[ 34 -83  35  80 -82  11] : V
[  35 -102   11  -34  -90   34] : A
[ -90  -34   36 -102   47   11] : B
perm: [-83  35  80 -82  11  34]
V
perm: [  11   47 -102   36  -34  -90]
B
perm: [  34  -90  -34   11 -102   35]
A
present: [  35 -102]
yes
perm: [ 35  80  11 -82  34 -83]
V
where: [-83]
V, 1

[48 11 81  6 45] : D
[-15 -75  14 -17 -53] : G
[ 18  29 -75  -2  15] : X
[-24  13  10  22 -39] : Z
[-42 -24  60  35  26] : H
[ -2 -62 -39  23 -37] : J
[-57 -52 -60  -7  46] : N
[35 91 80 50 83] : Q
[  19   62   41   -8 -109] : S
[-17 -41 -80 -62  21] : U
[-62   8 -65  36  39] : E
[-55 -25 -25 -18  33] : L
present: [50 84]
no
present: [ 29 -75]
yes

[-88   0  26  24  19  -8 -14  -5 -13 -22   0  -5 -10  45 -30  10  -4  23
 -29   6   8  -3  59   6  -9  18  67  -6  35  26 -12  11  12   3 -22  -4
  40 -11  17  44  -9  46  26  38  20   5  41 -14  18  22  31   3 -26   0
 -40  30 -32 -12  27 -43 -16  11] = M
[ 10  -4 -36  -2  35   4   7 -25 -22   8  22 -49 -56  -6  27  22  -6 -34
 -13  19 -13   3  55 -25 -24 -20   1 -28   6 -19  56 -28  31  29  -7 -29
 -23   2  10 -15  20  33   6  12  -3  14  13   2  31  44 -20  41   4  28
  22  33  -3 -40 -35  13 -10  16] = W
[-56 -20  13  22  -3 -40  -6  28  22 -28   2  20 -22  14 -36  13  -4   2
 -10 -20  17  31  35   3 -25 -35  44 -13   4  -3 -28  31   7  29 -24  33
  41  12 -15  27 -19  33   6 -29  10   8  56  -7   1  10   4  22  -6  -2
 -49  55   6 -35  19 -23 -25 -13] = R
present: [-3 14 14]
no
perm: [  4  19  22   4   2  29  56 -40  -3  10  -3   3  14 -10 -36 -19  22 -25
  -2   8 -23  28 -25  44  31 -49 -35  12  -4  -6 -56   2  17  55  -7  -6
  10  31   1   6 -22  35  27 -13   7  13  33 -24 -28 -20 -15  22 -13  33
 -28 -20   6  13  20  41 -35 -29]
R
step -1: [59  6]
[58  5]
where: [16]
W, 61

[ -65 -110   37  -77  -67   -1] -> T
[ -26 -110   37  -47  -19   -1] -> Y
[-65  37  37 -77 -67  -1] -> P
step -1: [-110   37  -47]
[-111   36  -48]
step -1: [37]
[36]
step -1: [-110   37  -77  -67]
[-111   36  -78  -68]
step -1: [-110   37  -47  -19]
[-111   36  -48  -20]
step +1: [-110]
[-109]
present: [ 37 -77]
yes

[ 14  -1 -79 -35  15  -4] -> subed
[ 11  21  47  40 -17  10] -> Kifif
[ -6  21  53  78 -13 -23] -> vam
[  7 -31  22  93 -11 -81] -> Gis
[-11 -46  57  59 -20   3] -> Tora
[  -3 -102  -78   54    3    9] -> surov
[   9   13   -6   31    8 -102] -> Kosom
[ -3 -61  40 -19 -10 -36] -> fozes
[  7 -31  22  93 -11 -29] -> fidu
perm: [ 21  47  40 -17  10  11]
Kifif
perm: [-31 -29 -11   7  22  93]
fidu
where: [-79]
subed, 2
where: [10]
Kifif, 5
where: [-20]
Tora, 4
where: [-17]
Kifif, 4

[-88 -15 -91  30  20 -14 -27 -32  12 -23] : F
[-91 -88 -32 -15 -22 -27 -14  20 -11 -14] : K
[ 20 -32  12 -15 -27 -88  13  30 -15 -91] : C
perm: [-91 -15  30  13 -88 -27 -15  12 -32  20]
C
perm: [-23  12 -32 -27 -14  20  30 -91 -15 -88]
F
present: [-27 -14  20  30 -91]
no
where: [13]
C, 6
where: [-11]
K, 8
step -1: [-32 -15]
[-33 -16]
present: [-88 -16]
no

[-25 -36 -21 -26]  Lerav
[ 37  86 107  21]  fidi
[  3  -7   6 -26]  sul
[-23 -16 -16 -13]  Reda
[-16 -12 -16 -23]  duk
[  3   6 -26  -8]  mimud
[ -8  19 108   2]  dulo
step -1: [3 6]
[2 5]
perm: [ -8 -26   6   3]
mimud
where: [107]
fidi, 2
step +1: [-16]
[-15]
perm: [-13 -16 -16 -23]
Reda

[ 16 -15  -5  80  85 -29 -52  28  54] : sotom
[ 13  -7 -48   7  39 -42 -68  -8 104] : Meve
[ -34   -7   25  -50 -100   -9  -25  -21  -73] : Lek
[-81  19  52 -76  78  23  -9  -8 -18] : pur
[ 13  24 -48   7  45 -38  89 -17  45] : zedes
present: [ 80  85 -29 -52]
yes
where: [25]
Lek, 2

[  7 -37  29 -25  30]  zuda
[ -8  -7 -18 -35   0]  Dubuv
[-63  -5 -97  36 -37]  darol
[ 4  7 15  9 27]  Zis
[-36 -10 -46 -27 -44]  tupad
[  6   2  -9 -21 -16]  Kaz
present: [ -9 -21]
yes
where: [-35]
Dubuv, 3

[ 38 -17  10 -71 -22  29  35 -38]  firi
[-24  42 -37  15  13  16 -90  76]  Nus
[-116  -67  -24  -54  -91  -34 -107  -96]  Dukab
[-22  38  29 -38  35  10 -71 -16]  Vovof
step +1: [35]
[36]
perm: [ 10 -71 -16 -22  38  29 -38  35]
Vovof
where: [-17]
firi, 1

[-11 -18   7  53 -38  23  60   3 -87  13 -44  22  34  82] -> Zavan
[ 21 -16  -6 -54   2 -12 -32   8  19 105  14  46 -24   0] -> kas
[ 21 -16  -6 -54   2 -12 -32  -8   5  43  18  18  15 -41] -> pepas
[  0 -20 -20  37   7  15  -8  -3  -7  91 -41  48  29 -61] -> nif
[-16 -16   2  61  -7   4  33  13 -91  51 -37  40  11  12] -> nad
[ -2  27 -25  10   1   7  20 -10  -8  -2  -9  -1 -29 -39] -> gufuv
[  0 -35 -66 -13 -43  34 -26  -2 -84  44 -75 -14 -12  42] -> Vak
[ 12  23 -34  10 -12 -66 -26 -45 -39  -8 -39 -17 -20 -41] -> dume
[-38 -25   8  56  10  32 -28   2   6 -25 -13 -46 -14  52] -> fem
[ 12  23 -34  10 -12 -66 -26 -45 -39  -8 -39 -34 -20 -41] -> zir
present: [  2   5 -25 -13 -46]
no
present: [-20  37   7]
yes

[-10  -5  27   2   1] : Lilu
[  4   0 -25 -13 -14] : Ter
[-10  -5  27   2 -64] : kan
[ 32   7  -1 -25  11] : rugu
[  4   0 -25 -13   7] : toras
[-24  11   7  32  -1] : gupap
perm: [-24  -1   7  11  32]
gupap
present: [ 11 -24]
no

